Below is a small trained network, with its code and all its weights. Each question gives an input and a class and asks what happens when units are switched off, that is, made to give their printed mean instead of their output.

import numpy as np


def w(rows, s, z=0):
    codes = np.array(rows[::2]) - 128.0
    scale = np.full(codes.shape[1], s)
    scale[-1] = z or s
    return codes * scale


def norm(h):
    return h / np.sqrt((h * h).mean(-1, keepdims=True) + 1e-5)


def f(y):
    return np.maximum(y, 0)


def log_softmax(a):
    a = a - a.max(-1, keepdims=True)
    return a - np.log(np.exp(a).sum(-1, keepdims=True))


def net(x, mask):
    res = np.array(x, float).reshape(1, 7) / 4 @ E
    u = 0
    for l in range(4):
        y = f(norm(res) @ A[l][:, :-1].T + A[l][:, -1])
        res = res + np.where(mask[u : u + 6], y, B[l][:, -1]) @ B[l][:, :-1]
        u += 6
    return log_softmax(norm(res)[-1] @ U[:, :-1].T + U[:, -1])


A, B = {}, {}
E = w([
[67,168,2,132,56,104],'x0',
[85,99,58,123,225,201],'x1',
[114,64,74,250,176,42],'x2',
[129,126,126,127,132,128],'x3',
[123,126,135,134,123,136],'x4',
[133,123,126,127,124,134],'x5',
[129,128,126,124,127,127],'x6',
],0.0058)
A[0] = w([
[139,104,136,202,65,3,38],'0.n1',
[121,129,51,120,60,124,163],'0.n2',
[134,162,118,159,23,92,89],'0.n3',
[129,138,85,250,156,101,80],'0.n4',
[132,153,157,129,38,76,1],'0.n5',
[99,170,177,76,70,98,112],'0.n6',
],0.0064,0.0042)
B[0] = w([
[233,120,165,232,228,124,237],'0.n1',
[75,130,89,82,176,91,252],'0.n2',
[104,56,127,41,150,81,210],'0.n3',
[62,81,88,87,86,89,251],'0.n4',
[126,145,45,2,168,184,168],'0.n5',
[107,72,108,86,50,138,205],'0.n6',
],0.0072,0.0036)
A[1] = w([
[212,106,193,247,118,81,13],'1.n1',
[57,137,85,74,80,128,76],'1.n2',
[131,78,41,131,167,182,174],'1.n3',
[134,216,213,220,24,116,1],'1.n4',
[1,238,79,121,79,138,66],'1.n5',
[158,169,250,77,15,134,52],'1.n6',
],0.005,0.004)
B[1] = w([
[225,170,90,238,180,169,178],'1.n1',
[157,151,93,148,97,155,195],'1.n2',
[160,133,166,121,73,97,255],'1.n3',
[54,82,133,29,223,98,130],'1.n4',
[254,127,134,170,117,164,188],'1.n5',
[165,31,211,207,84,44,181],'1.n6',
],0.0075,0.0042)
A[2] = w([
[92,230,225,102,178,200,3],'2.n1',
[102,131,247,129,217,194,107],'2.n2',
[137,255,107,146,100,151,141],'2.n3',
[88,33,140,144,201,194,14],'2.n4',
[174,142,201,4,67,156,181],'2.n5',
[125,97,116,184,161,72,197],'2.n6',
],0.0061,0.0037)
B[2] = w([
[65,168,3,48,147,98,150],'2.n1',
[70,139,26,87,53,113,196],'2.n2',
[183,102,174,192,151,154,149],'2.n3',
[132,103,185,77,90,43,163],'2.n4',
[50,139,36,135,165,96,253],'2.n5',
[150,134,205,149,94,124,237],'2.n6',
],0.0076,0.0054)
A[3] = w([
[160,206,103,38,92,207,178],'3.n1',
[128,84,164,131,127,56,84],'3.n2',
[128,170,112,129,211,63,89],'3.n3',
[92,80,83,254,167,117,83],'3.n4',
[119,108,186,203,138,182,4],'3.n5',
[205,204,98,179,165,224,167],'3.n6',
],0.0077,0.0033)
B[3] = w([
[193,197,159,222,253,207,236],'3.n1',
[110,119,204,105,23,106,225],'3.n2',
[144,86,133,102,7,164,169],'3.n3',
[43,193,78,47,137,230,253],'3.n4',
[92,238,27,95,49,219,149],'3.n5',
[232,138,220,231,189,164,191],'3.n6',
],0.0067,0.0046)
U = w([
[84,48,218,140,19,36,84],'0',
[35,202,2,22,145,198,2],'1',
[250,226,225,243,213,228,222],'2',
],0.0082,0.0027)

Each question gives the input, the list of numbers given to net, and the class t.
The units are the neurons (one row each of A and B). Each row of codes is followed by its name. A weight is (code - 128) times the scale printed after its matrix; where a second scale follows, it is the last column's (A, B and U).
mask holds one flag per neuron, layer by layer. A switched-off neuron (its flag False) gives its mean, the last column of its row in B, instead of its output. The means were averaged over made-up inputs and are rounded, as every weight is.
A unit's drop is (log p(t) with every unit on - log p(t) with that unit switched off) / (log p(t) with every unit on - log p(t) with every unit switched off).
The circuit of an input: a set's keep is (log p(t) with only the set's units on - log p(t) with every unit switched off) / (log p(t) with every unit on - log p(t) with every unit switched off). Starting from the 12 units with the biggest drops (on a tie, the unit counted first), units are removed one at a time, each time the one whose removal leaves the highest keep (on an exact tie, the one counted first), for as long as the keep stays at least 0.8.
units of the circuit, in order: the units of the circuit, biggest drop first
unit that matters most: the unit with the biggest drop
k most important neurons: the k neurons with the biggest drops, biggest first
top k neurons in layer l: the k neurons of layer l with the biggest drops, biggest first
drop when u is switched off: that unit's drop, to one decimal
input [1,8,-1,-7,1,7,2], class 2: most important neuron : 2.n5
input [6,8,0,-7,4,-3,4], class 2: units of the circuit, in order : 1.n5, 2.n5, 3.n6, 0.n3
input [1,-7,-5,-5,1,-3,0], class 1: 4 most important neurons : 0.n5, 2.n5, 0.n1, 2.n6
input [-1,-7,7,4,-1,-4,0], class 2: 2 most important neurons : 0.n1, 1.n1
input [-7,1,-3,0,8,6,3], class 1: top 2 neurons in layer 0 : 0.n4, 0.n6
input [5,-8,0,8,6,6,-4], class 1: 4 most important neurons : 0.n5, 1.n6, 0.n6, 2.n6
input [5,-7,-2,-5,-2,2,8], class 1: 2 most important neurons : 0.n5, 0.n3
input [-1,0,-4,7,-8,4,-6], class 0: top 2 neurons in layer 0 : 0.n2, 0.n5
input [-5,-1,-1,-6,3,6,-2], class 0: 2 most important neurons : 1.n6, 0.n1
input [1,-6,-3,4,7,-8,-5], class 1: top 2 neurons in layer 1 : 1.n3, 1.n2
input [-1,-2,3,0,3,5,-2], class 2: 2 most important neurons : 0.n1, 1.n1
input [7,-1,3,4,-8,0,1], class 0: 3 most important neurons : 2.n5, 0.n3, 2.n6
input [-7,1,-8,-1,-1,-4,1], class 1: top 2 neurons in layer 2 : 2.n5, 2.n2
input [-1,1,0,-2,8,8,3], class 1: unit that matters most : 0.n1
input [-3,-5,4,-1,0,-2,8], class 2: 2 most important neurons : 1.n1, 0.n1
input [-4,-1,-8,0,0,-5,-3], class 0: drop when 1.n6 is switched off : 2.8
input [6,2,-4,1,2,6,-3], class 2: drop when 1.n5 is switched off : 0.3
input [-7,7,8,-2,8,6,1], class 0: drop when 2.n4 is switched off : 0.6
input [1,2,0,4,-1,6,4], class 2: drop when 1.n6 is switched off : 0.2
input [-5,0,-6,-8,8,8,-2], class 0: unit that matters most : 1.n6
